Here is a tiny trained network, its code and every weight. The questions are about switching its units off for an input and a class, where a switched-off unit gives its printed mean instead of its output.

import numpy as np


def w(rows, s, z=0):
    codes = np.array(rows[::2]) - 128.0
    scale = np.full(codes.shape[1], s)
    scale[-1] = z or s
    return codes * scale


def f(y):
    return np.maximum(y, 0)


def log_softmax(a):
    a = a - a.max(-1, keepdims=True)
    return a - np.log(np.exp(a).sum(-1, keepdims=True))


def net(x, mask):
    res = np.array(x, float).reshape(1, 2) / 4 @ E
    y = f(res @ A[0][:, :-1].T + A[0][:, -1])
    res = res + np.where(mask, y, B[0][:, -1]) @ B[0][:, :-1]
    return log_softmax(res[-1] @ U[:, :-1].T + U[:, -1])


A, B = {}, {}
E = w([
[49,78,206,216,187,94,184,35,151,149],'x0',
[146,89,76,112,254,169,71,151,182,218],'x1',
],0.0082)
A[0] = w([
[111,56,69,145,192,203,67,137,248,215,78],'N1',
[75,201,188,159,35,69,191,108,50,17,96],'N2',
[113,110,138,111,113,126,137,126,164,134,254],'N3',
[116,58,125,112,195,207,101,167,196,194,202],'N4',
[73,61,165,194,151,74,123,28,190,159,92],'N5',
[220,200,47,2,69,177,31,228,82,141,117],'N6',
[37,65,189,203,183,76,191,73,139,199,96],'N7',
],0.0048,0.0061)
B[0] = w([
[199,45,29,113,103,157,191,164,47,134,197],'N1',
[231,26,11,95,83,175,201,160,91,157,220],'N2',
[50,139,254,41,85,119,165,135,140,167,218],'N3',
[154,82,159,64,106,94,169,150,85,167,223],'N4',
[140,160,55,187,167,72,111,56,157,41,187],'N5',
[140,163,93,120,169,39,115,25,195,56,254],'N6',
[130,146,58,178,178,69,81,70,170,79,203],'N7',
],0.0073,0.0085)
U = w([
[135,177,77,151,155,79,83,66,239,33,72],'0',
[185,26,68,119,102,190,201,185,10,173,58],'1',
[67,146,242,91,109,142,134,155,146,181,254],'2',
[74,221,160,187,137,253,25,224,121,163,30],'3',
],0.0076,0.0067)

Each question gives the input, the list of numbers given to net, and the class t.
The units are the neurons (one row each of A and B). Each row of codes is followed by its name. A weight is (code - 128) times the scale printed after its matrix; where a second scale follows, it is the last column's (A, B and U).
mask holds one flag per neuron, in row order. A switched-off neuron (its flag False) gives its mean, the last column of its row in B, instead of its output. The means were averaged over made-up inputs and are rounded, as every weight is.
A unit's drop is (log p(t) with every unit on - log p(t) with that unit switched off) / (log p(t) with every unit on - log p(t) with every unit switched off).
The circuit of an input: a set's keep is (log p(t) with only the set's units on - log p(t) with every unit switched off) / (log p(t) with every unit on - log p(t) with every unit switched off). Starting from all 7 units, units are removed one at a time, each time the one whose removal leaves the highest keep (on an exact tie, the one counted first), for as long as the keep stays at least 0.8.
circuit, biggest first: the units of the circuit, biggest drop first
most important unit: the unit with the biggest drop
top k neurons: the k neurons with the biggest drops, biggest first
drop of u: that unit's drop, to one decimal
input [-7,4], class 0: top neuron	N6
input [-3,0], class 2: top 2 neurons	N7, N5
input [0,-5], class 1: top 2 neurons	N2, N6
input [-2,-3], class 2: circuit, biggest first	N1, N7
input [5,6], class 1: top 2 neurons	N1, N6
input [2,3], class 2: circuit, biggest first	N2, N6
input [3,-6], class 1: top 2 neurons	N2, N6
input [3,6], class 1: top 2 neurons	N1, N6
input [5,7], class 1: top 3 neurons	N1, N6, N4
input [-7,-6], class 0: top 3 neurons	N6, N1, N4
input [3,-4], class 1: top 2 neurons	N6, N2
input [2,0], class 2: top 3 neurons	N6, N2, N1
input [-8,8], class 0: top 2 neurons	N6, N2
input [3,5], class 1: most important unit	N1
input [-6,-2], class 0: drop of N6	0.6
input [-7,-1], class 0: drop of N6	0.5
input [-1,3], class 2: drop of N2	1.1
